Below is a small trained network, with its code and all its weights. Each question gives an input and a target symbol and asks what happens when units are switched off, that is, made to give their printed mean instead of their output.

import numpy as np


def w(rows, s, z=0):
    codes = np.array(rows[::2]) - 128.0
    scale = np.full(codes.shape[1], s)
    scale[-1] = z or s
    return codes * scale


def f(y):
    return y / 2 * (1 + np.tanh(0.7978845608 * (y + 0.044715 * y**3)))


def softmax(a):
    e = np.exp(a - a.max(-1, keepdims=True))
    return e / e.sum(-1, keepdims=True)


def log_softmax(a):
    a = a - a.max(-1, keepdims=True)
    return a - np.log(np.exp(a).sum(-1, keepdims=True))


def net(x, mask):
    ids = ['ΔΛΣαβεθμξπφψω'.index(c) for c in x.split()]
    T = len(ids)
    res = E[ids] + P[:T]
    r = res
    for j in range(3):
        rows = slice(2 * j, 2 * j + 2)
        q, k, v = (r @ M[0][rows].T for M in (Q, K, V))
        z = softmax(np.where(np.tri(T) > 0, q @ k.T / 2**0.5, -1e9)) @ v
        o = O[0][rows]
        res = res + np.where(mask[j], z, o[:, -1]) @ o[:, :-1]
    y = f(res @ A[0][:, :-1].T + A[0][:, -1])
    res = res + np.where(mask[3:7], y, B[0][:, -1]) @ B[0][:, :-1]
    return log_softmax(res[-1] @ U[:, :-1].T + U[:, -1])


Q, K, V, O, A, B = {}, {}, {}, {}, {}, {}
E = w([
[124,93,168],'Δ',
[41,78,123],'Λ',
[18,195,52],'Σ',
[84,186,1],'α',
[179,102,134],'β',
[119,159,229],'ε',
[208,67,148],'θ',
[192,73,128],'μ',
[135,67,85],'ξ',
[82,141,164],'π',
[216,69,146],'φ',
[60,75,75],'ψ',
[138,47,61],'ω',
],0.018)
P = w([
[133,147,87],'0',
[46,174,212],'1',
[224,223,23],'2',
[30,144,215],'3',
[238,246,16],'4',
[13,110,209],'5',
[253,248,33],'6',
],0.0062)
Q[0] = w([
[146,201,4],'head 1',
[39,177,193],'head 1',
[168,60,191],'head 2',
[93,157,172],'head 2',
[61,185,113],'head 3',
[222,249,123],'head 3',
],0.013)
K[0] = w([
[123,248,71],'head 1',
[99,85,164],'head 1',
[151,22,170],'head 2',
[102,138,107],'head 2',
[188,98,68],'head 3',
[157,219,141],'head 3',
],0.013)
V[0] = w([
[208,187,51],'head 1',
[75,254,33],'head 1',
[56,52,103],'head 2',
[181,67,204],'head 2',
[111,118,184],'head 3',
[111,87,113],'head 3',
],0.011)
O[0] = w([
[143,1,128,109],'head 1',
[58,72,159,255],'head 1',
[126,96,74,195],'head 2',
[126,189,138,50],'head 2',
[142,210,76,121],'head 3',
[217,114,109,159],'head 3',
],0.0083,0.0073)
A[0] = w([
[239,17,37,3],'neuron 1',
[76,71,144,124],'neuron 2',
[254,115,148,89],'neuron 3',
[115,114,28,2],'neuron 4',
],0.0096,0.0021)
B[0] = w([
[139,208,90,249],'neuron 1',
[202,231,187,255],'neuron 2',
[5,99,254,178],'neuron 3',
[174,38,189,180],'neuron 4',
],0.0085,0.0091)
U = w([
[96,152,99,141],'Δ',
[46,39,60,196],'Λ',
[81,19,158,147],'Σ',
[178,78,156,164],'α',
[15,88,138,44],'β',
[156,199,85,127],'ε',
[102,136,180,2],'θ',
[136,144,125,149],'μ',
[160,121,78,143],'ξ',
[3,143,55,105],'π',
[97,138,169,16],'φ',
[133,106,105,198],'ψ',
[162,110,79,215],'ω',
],0.013,0.0076)

Each question gives the input, a string of symbols that net reads in full, and the target symbol t.
The units are the heads (2 rows each of Q, K, V and O) and the neurons (one row each of A and B). Each row of codes is followed by its name. A weight is (code - 128) times the scale printed after its matrix; where a second scale follows, it is the last column's (O, A, B and U).
mask holds one flag per unit, heads first, then neurons. A switched-off unit (its flag False) gives its mean, the last column of its rows in O or B, instead of its output. The means were averaged over made-up inputs and are rounded, as every weight is.
A unit's drop is (log p(t) with every unit on - log p(t) with that unit switched off) / (log p(t) with every unit on - log p(t) with every unit switched off).
The circuit of an input: a set's keep is (log p(t) with only the set's units on - log p(t) with every unit switched off) / (log p(t) with every unit on - log p(t) with every unit switched off). Starting from all 7 units, units are removed one at a time, each time the one whose removal leaves the highest keep (on an exact tie, the one counted first), for as long as the keep stays at least 0.8.
circuit, biggest first: the units of the circuit, biggest drop first
most important unit: the unit with the biggest drop
top k neurons: the k neurons with the biggest drops, biggest first
heads that matter: for each layer, one digit per head in row order, 1 if its drop is at least 0.15 and else 0, layers parted by /
drop of u: that unit's drop, to one decimal
input μ Δ α θ Λ α, target Σ: heads that matter => 000
input Λ θ φ Σ, target β: heads that matter => 110
input μ π π Λ Λ φ ε, target ε: heads that matter => 101
input β Δ Δ Λ ξ Δ, target ε: heads that matter => 100
input μ ξ θ Σ Λ, target Σ: heads that matter => 110
input Σ π π φ Λ, target Σ: heads that matter => 100
input Σ φ Σ α, target Σ: most important unit => head 1
input Λ Λ α ξ π, target α: heads that matter => 110
input Λ Λ α Δ ξ, target α: circuit, biggest first => (neuron 2; head 1)
input π Λ μ Λ Λ Δ, target ε: top 2 neurons => (neuron 3; neuron 4)
input Λ π α, target α: circuit, biggest first => (neuron 2; head 1; neuron 4; neuron 1)
input Λ Λ Λ Λ Λ, target Λ: top 3 neurons => (neuron 2; neuron 1; neuron 4)
input Δ ξ φ ε α Λ π, target α: circuit, biggest first => (neuron 2; head 1; head 2)
input ε ξ φ Δ ε, target ε: circuit, biggest first => (head 1)
input Λ ψ α Λ Λ, target α: circuit, biggest first => (neuron 2; head 1; head 2; neuron 3)
input α μ Λ ψ φ Σ, target β: top 2 neurons => (neuron 1; neuron 2)
input β Δ Δ Λ α Λ, target π: top 2 neurons => (neuron 2; neuron 4)
input Δ α α Λ Λ ξ Λ, target α: top 2 neurons => (neuron 2; neuron 3)
input Λ Λ Δ φ Λ φ, target θ: drop of neuron 2 => -0.1
input θ ξ π ξ Σ ξ π, target Σ: drop of head 2 => 0.0
input Δ φ β α α φ ξ, target α: drop of neuron 2 => 2.4
